Here is a tiny trained network, its code and every weight. The questions are about switching its units off for an input and a target symbol, where a switched-off unit gives its printed mean instead of its output.

import numpy as np


def w(rows, s, z=0):
    codes = np.array(rows[::2]) - 128.0
    scale = np.full(codes.shape[1], s)
    scale[-1] = z or s
    return codes * scale


def f(y):
    return y / 2 * (1 + np.tanh(0.7978845608 * (y + 0.044715 * y**3)))


def softmax(a):
    e = np.exp(a - a.max(-1, keepdims=True))
    return e / e.sum(-1, keepdims=True)


def log_softmax(a):
    a = a - a.max(-1, keepdims=True)
    return a - np.log(np.exp(a).sum(-1, keepdims=True))


def net(x, mask):
    ids = ['βγεμξσφψ'.index(c) for c in x.split()]
    T = len(ids)
    res = E[ids] + P[:T]
    r = res
    for j in range(2):
        rows = slice(2 * j, 2 * j + 2)
        q, k, v = (r @ M[0][rows].T for M in (Q, K, V))
        z = softmax(np.where(np.tri(T) > 0, q @ k.T / 2**0.5, -1e9)) @ v
        o = O[0][rows]
        res = res + np.where(mask[j], z, o[:, -1]) @ o[:, :-1]
    y = f(res @ A[0][:, :-1].T + A[0][:, -1])
    res = res + np.where(mask[2:18], y, B[0][:, -1]) @ B[0][:, :-1]
    return log_softmax(res[-1] @ U[:, :-1].T + U[:, -1])


Q, K, V, O, A, B = {}, {}, {}, {}, {}, {}
E = w([
[195,14,134,213,91],'β',
[161,232,137,139,96],'γ',
[48,155,119,170,45],'ε',
[158,226,109,122,95],'μ',
[89,223,217,231,40],'ξ',
[20,30,15,113,255],'σ',
[27,175,226,19,88],'φ',
[234,198,200,88,245],'ψ',
],0.0046)
P = w([
[246,247,10,103,37],'0',
[142,233,129,208,97],'1',
[109,212,202,230,134],'2',
[82,173,207,221,154],'3',
[66,138,230,215,161],'4',
[62,122,240,206,181],'5',
[51,90,245,193,189],'6',
[40,73,249,186,185],'7',
[33,45,254,159,204],'8',
[30,34,250,156,198],'9',
[36,38,251,153,200],'10',
[49,41,246,169,183],'11',
[65,67,250,179,174],'12',
],0.0032)
Q[0] = w([
[245,43,38,17,203],'H1',
[27,253,243,250,51],'H1',
[237,5,17,28,242],'H2',
[237,30,16,12,172],'H2',
],0.0039)
K[0] = w([
[229,246,233,252,10],'H1',
[6,23,15,36,255],'H1',
[245,197,6,220,65],'H2',
[223,243,67,245,43],'H2',
],0.0037)
V[0] = w([
[231,253,243,114,8],'H1',
[12,182,177,14,244],'H1',
[246,48,12,244,232],'H2',
[243,28,240,251,49],'H2',
],0.0039)
O[0] = w([
[235,209,235,3,16,237],'H1',
[6,224,251,24,240,161],'H1',
[249,20,15,225,245,3],'H2',
[243,11,244,220,38,157],'H2',
],0.004,0.0023)
A[0] = w([
[17,213,201,221,244,246],'N1',
[10,91,157,239,241,251],'N2',
[247,183,203,90,235,252],'N3',
[244,186,227,71,232,246],'N4',
[12,250,249,29,14,186],'N5',
[128,13,208,232,18,197],'N6',
[25,11,157,224,173,237],'N7',
[193,233,25,237,63,248],'N8',
[3,213,242,79,6,184],'N9',
[195,10,241,239,17,197],'N10',
[43,14,218,228,12,213],'N11',
[247,170,219,74,240,249],'N12',
[225,23,237,230,17,199],'N13',
[230,14,240,190,235,247],'N14',
[13,245,233,173,235,216],'N15',
[159,18,238,225,14,182],'N16',
],0.004,0.0035)
B[0] = w([
[12,23,121,76,236,221],'N1',
[16,7,20,205,237,186],'N2',
[233,247,192,53,241,179],'N3',
[235,240,226,25,246,188],'N4',
[17,162,222,21,4,255],'N5',
[240,21,81,234,26,173],'N6',
[86,18,12,226,201,172],'N7',
[21,245,26,230,177,158],'N8',
[19,50,206,61,8,244],'N9',
[249,45,151,242,27,177],'N10',
[153,23,74,223,19,198],'N11',
[244,246,215,43,243,181],'N12',
[243,117,173,239,38,174],'N13',
[245,19,115,224,236,168],'N14',
[9,27,175,36,187,229],'N15',
[240,36,184,230,20,175],'N16',
],0.0039,0.0072)
U = w([
[252,4,136,242,56,61],'β',
[200,204,63,56,78,38],'γ',
[168,165,34,83,33,107],'ε',
[178,217,42,57,88,111],'μ',
[236,237,216,181,6,167],'ξ',
[12,80,13,228,244,251],'σ',
[11,74,237,8,6,49],'φ',
[246,207,245,65,247,148],'ψ',
],0.0039,0.0033)

Each question gives the input, a string of symbols that net reads in full, and the target symbol t.
The units are the heads (2 rows each of Q, K, V and O) and the neurons (one row each of A and B). Each row of codes is followed by its name. A weight is (code - 128) times the scale printed after its matrix; where a second scale follows, it is the last column's (O, A, B and U).
mask holds one flag per unit, heads first, then neurons. A switched-off unit (its flag False) gives its mean, the last column of its rows in O or B, instead of its output. The means were averaged over made-up inputs and are rounded, as every weight is.
A unit's drop is (log p(t) with every unit on - log p(t) with that unit switched off) / (log p(t) with every unit on - log p(t) with every unit switched off).
unit that matters most: the unit with the biggest drop
which heads matter: for each layer, one digit per head in row order, 1 if its drop is at least 0.15 and else 0, layers parted by /
drop of u: that unit's drop, to one decimal
input σ ψ φ μ σ μ, target σ: which heads matter => 11
input γ σ ε, target σ: which heads matter => 11
input ψ ψ γ ψ ξ γ ξ ψ ξ ψ β, target β: which heads matter => 00
input β ξ ψ ξ ξ ε, target β: unit that matters most => H2
input β β ε ξ ξ ξ, target β: which heads matter => 11
input ξ ε ξ μ σ γ σ φ σ, target σ: which heads matter => 00
input ξ γ μ σ μ σ φ ξ ξ ξ μ σ ε, target σ: which heads matter => 10
input ψ β μ ξ γ μ ξ ψ ξ, target β: which heads matter => 01
input φ φ ξ, target φ: which heads matter => 01
input σ ε ξ, target σ: which heads matter => 11
input γ σ γ, target σ: which heads matter => 11
input ε φ β, target β: drop of N6 => 0.1
input β ξ ε, target β: drop of H2 => 0.4
input β ξ ξ σ ψ ξ φ σ ε σ ε μ, target σ: drop of H1 => 1.0
input ε ξ γ φ ψ γ σ σ γ, target σ: drop of H1 => 0.9
